Below is a small trained network, with its code and all its weights. Each question gives an input and a target symbol and asks what happens when units are switched off, that is, made to give their printed mean instead of their output.

import numpy as np


def w(rows, s, z=0):
    codes = np.array(rows[::2]) - 128.0
    scale = np.full(codes.shape[1], s)
    scale[-1] = z or s
    return codes * scale


def f(y):
    return np.maximum(y, 0)


def softmax(a):
    e = np.exp(a - a.max(-1, keepdims=True))
    return e / e.sum(-1, keepdims=True)


def log_softmax(a):
    a = a - a.max(-1, keepdims=True)
    return a - np.log(np.exp(a).sum(-1, keepdims=True))


def net(x, mask):
    ids = ['ΛΠΣΦαγδεζημξτψω'.index(c) for c in x.split()]
    T = len(ids)
    res = E[ids] + P[:T]
    q, k, v = (res @ M[0].T for M in (Q, K, V))
    z = softmax(np.where(np.tri(T) > 0, q @ k.T / 2**0.5, -1e9)) @ v
    res = res + np.where(mask[0], z, O[0][:, -1]) @ O[0][:, :-1]
    y = f(res @ A[0][:, :-1].T + A[0][:, -1])
    res = res + np.where(mask[1:25], y, B[0][:, -1]) @ B[0][:, :-1]
    return log_softmax(res[-1] @ U[:, :-1].T + U[:, -1])


Q, K, V, O, A, B = {}, {}, {}, {}, {}, {}
E = w([
[92,84,138,115,101,126,155,134,105],'Λ',
[118,128,160,14,100,137,103,137,155],'Π',
[130,123,122,110,159,163,169,93,141],'Σ',
[148,81,103,73,129,140,132,113,107],'Φ',
[175,89,147,137,127,114,165,126,81],'α',
[90,97,146,118,82,140,108,120,117],'γ',
[126,100,140,139,127,109,112,79,92],'δ',
[79,106,118,144,94,157,115,113,165],'ε',
[166,250,57,99,73,177,145,146,57],'ζ',
[107,130,154,151,83,137,131,71,124],'η',
[119,103,101,146,155,176,119,118,135],'μ',
[82,122,150,161,103,85,38,128,133],'ξ',
[90,134,175,121,161,185,98,159,111],'τ',
[129,131,166,219,115,143,124,111,117],'ψ',
[122,127,144,160,109,160,89,115,110],'ω',
],0.024)
P = w([
[154,162,234,104,60,255,142,166,108],'0',
[178,113,175,128,94,241,132,155,115],'1',
[161,90,149,137,114,221,136,143,122],'2',
[145,77,129,148,135,200,145,124,129],'3',
[122,70,112,168,152,182,158,113,138],'4',
[114,60,101,192,165,158,173,102,145],'5',
[102,45,88,219,178,141,187,88,153],'6',
],0.0088)
Q[0] = w([
[113,139,160,187,236,255,178,149,97],'H0',
[231,57,72,91,177,242,244,75,127],'H0',
],0.009)
K[0] = w([
[90,148,116,182,184,198,149,131,46],'H0',
[148,211,6,91,112,137,206,105,92],'H0',
],0.013)
V[0] = w([
[99,2,148,101,189,19,124,113,190],'H0',
[186,172,152,23,137,117,91,207,130],'H0',
],0.0056)
O[0] = w([
[136,173,152,137,127,254,137,141,165,2],'H0',
[170,73,93,188,150,126,196,106,208,151],'H0',
],0.0092,0.0095)
A[0] = w([
[203,232,98,97,96,209,117,158,98,101],'N0',
[128,126,90,192,156,178,187,34,115,171],'N1',
[87,142,75,94,131,245,189,167,155,170],'N2',
[169,119,79,90,144,103,60,238,185,167],'N3',
[194,234,194,144,95,206,121,157,138,135],'N4',
[119,185,33,167,147,79,59,80,112,138],'N5',
[104,227,146,127,195,115,33,162,158,203],'N6',
[104,151,206,104,4,208,111,94,203,164],'N7',
[221,149,141,198,242,90,138,30,125,3],'N8',
[219,144,44,135,215,111,242,96,121,18],'N9',
[148,91,24,57,145,106,193,202,170,59],'N10',
[184,125,88,176,208,73,23,208,83,45],'N11',
[193,253,132,58,100,197,98,217,86,180],'N12',
[165,150,43,174,208,162,167,167,198,73],'N13',
[109,171,187,179,30,53,134,185,61,143],'N14',
[113,120,35,184,91,96,111,100,115,212],'N15',
[181,211,233,164,144,139,226,115,99,220],'N16',
[162,124,153,65,197,41,98,127,118,92],'N17',
[223,113,103,129,206,144,162,145,94,120],'N18',
[172,117,137,255,111,166,79,135,208,171],'N19',
[156,98,93,95,108,108,155,231,72,44],'N20',
[119,168,105,204,211,58,192,234,151,100],'N21',
[116,154,53,137,146,108,214,43,155,144],'N22',
[173,255,129,58,78,169,162,141,130,106],'N23',
],0.0074,0.0055)
B[0] = w([
[167,119,27,22,3,55,217,173,57,131],'N0',
[132,106,142,104,118,97,109,196,112,197],'N1',
[169,111,168,160,117,118,99,97,137,197],'N2',
[78,149,151,136,111,164,72,125,123,159],'N3',
[101,83,60,113,146,67,160,75,62,142],'N4',
[119,163,115,130,90,178,123,90,167,189],'N5',
[133,81,93,113,123,145,155,112,146,151],'N6',
[151,122,105,143,172,124,125,134,72,225],'N7',
[152,187,137,79,122,150,139,94,101,157],'N8',
[77,139,172,133,157,138,148,114,117,181],'N9',
[54,151,136,170,129,125,146,152,132,198],'N10',
[178,186,115,147,153,134,57,138,115,165],'N11',
[200,64,30,50,86,16,234,112,37,146],'N12',
[253,54,70,65,98,10,208,154,137,130],'N13',
[146,123,123,119,141,160,152,143,180,213],'N14',
[155,113,159,118,110,171,130,126,116,253],'N15',
[114,92,110,112,116,133,77,117,147,171],'N16',
[137,176,100,117,133,101,129,127,122,180],'N17',
[80,154,143,148,122,139,114,124,126,171],'N18',
[123,102,122,72,154,117,176,138,98,168],'N19',
[142,127,130,171,130,97,105,162,116,162],'N20',
[174,99,131,82,162,156,123,233,150,154],'N21',
[118,124,124,154,130,148,140,111,169,195],'N22',
[101,85,109,133,75,87,123,201,45,139],'N23',
],0.013,0.0077)
U = w([
[137,153,92,125,90,112,145,156,136,171],'Λ',
[156,133,156,144,147,100,140,149,108,45],'Π',
[119,125,121,181,140,93,105,105,116,54],'Σ',
[173,123,152,100,141,144,136,154,171,70],'Φ',
[102,139,137,50,95,87,92,166,154,117],'α',
[175,121,110,154,115,112,78,121,151,64],'γ',
[116,134,146,99,146,131,178,120,125,34],'δ',
[147,115,130,113,94,117,162,91,141,15],'ε',
[142,71,137,77,84,97,136,145,41,255],'ζ',
[113,132,254,203,151,220,30,139,175,234],'η',
[162,141,136,112,141,112,121,87,120,40],'μ',
[128,119,75,108,147,134,127,133,125,19],'ξ',
[145,122,117,132,144,93,76,171,135,60],'τ',
[144,100,100,154,131,89,156,166,132,5],'ψ',
[132,97,153,194,134,150,100,116,197,132],'ω',
],0.011,0.0051)

Each question gives the input, a string of symbols that net reads in full, and the target symbol t.
The units are the heads (2 rows each of Q, K, V and O) and the neurons (one row each of A and B). Each row of codes is followed by its name. A weight is (code - 128) times the scale printed after its matrix; where a second scale follows, it is the last column's (O, A, B and U).
mask holds one flag per unit, heads first, then neurons. A switched-off unit (its flag False) gives its mean, the last column of its rows in O or B, instead of its output. The means were averaged over made-up inputs and are rounded, as every weight is.
A unit's drop is (log p(t) with every unit on - log p(t) with that unit switched off) / (log p(t) with every unit on - log p(t) with every unit switched off).
The circuit of an input: a set's keep is (log p(t) with only the set's units on - log p(t) with every unit switched off) / (log p(t) with every unit on - log p(t) with every unit switched off). Starting from the 12 units with the biggest drops (on a tie, the unit counted first), units are removed one at a time, each time the one whose removal leaves the highest keep (on an exact tie, the one counted first), for as long as the keep stays at least 0.8.
units of the circuit, in order: the units of the circuit, biggest drop first
unit that matters most: the unit with the biggest drop
top k neurons: the k neurons with the biggest drops, biggest first
drop of u: that unit's drop, to one decimal
input Π Φ τ ω, target ζ: units of the circuit, in order => [N19 N22]
input Π Λ η ζ ε ε τ, target τ: top neuron => [N11]
input Φ δ ξ Λ Π Λ ω, target ζ: units of the circuit, in order => [N19 N1]
input μ γ ω Π μ, target η: top 2 neurons => [N12 N2]
input Σ Π τ τ Λ μ, target ζ: units of the circuit, in order => [N13 N1]
input Π ξ Π ψ τ, target ζ: units of the circuit, in order => [H0 N12]
input ζ Φ Φ ζ Π ω ζ, target η: top 3 neurons => [N9 N15 N5]
input η Φ Π ζ Σ, target δ: top 4 neurons => [N9 N8 N22 N10]
input ζ ψ ε, target ω: top 2 neurons => [N22 N5]
input Σ Π Φ Φ Σ, target η: units of the circuit, in order => [H0 N2]
input Σ α Σ Π ψ, target ζ: top 2 neurons => [N19 N4]
input η ε ε Π ψ η, target η: top 2 neurons => [N12 N19]
input Π Π ε μ γ μ, target η: top 3 neurons => [N2 N12 N7]
input Π η ε, target ζ: unit that matters most => N7
input δ τ δ τ Π Π, target η: top 2 neurons => [N2 N3]
input Π τ Π ζ ε Φ, target Σ: top 2 neurons => [N10 N17]
input α Λ ξ Σ ε Π Σ, target η: drop of N2 => 0.2
input Λ α δ ε ζ ω, target γ: drop of N10 => 0.1
input τ ζ ω ε α, target Π: drop of H0 => 0.8
input ζ γ ψ Π δ Σ, target δ: unit that matters most => N9
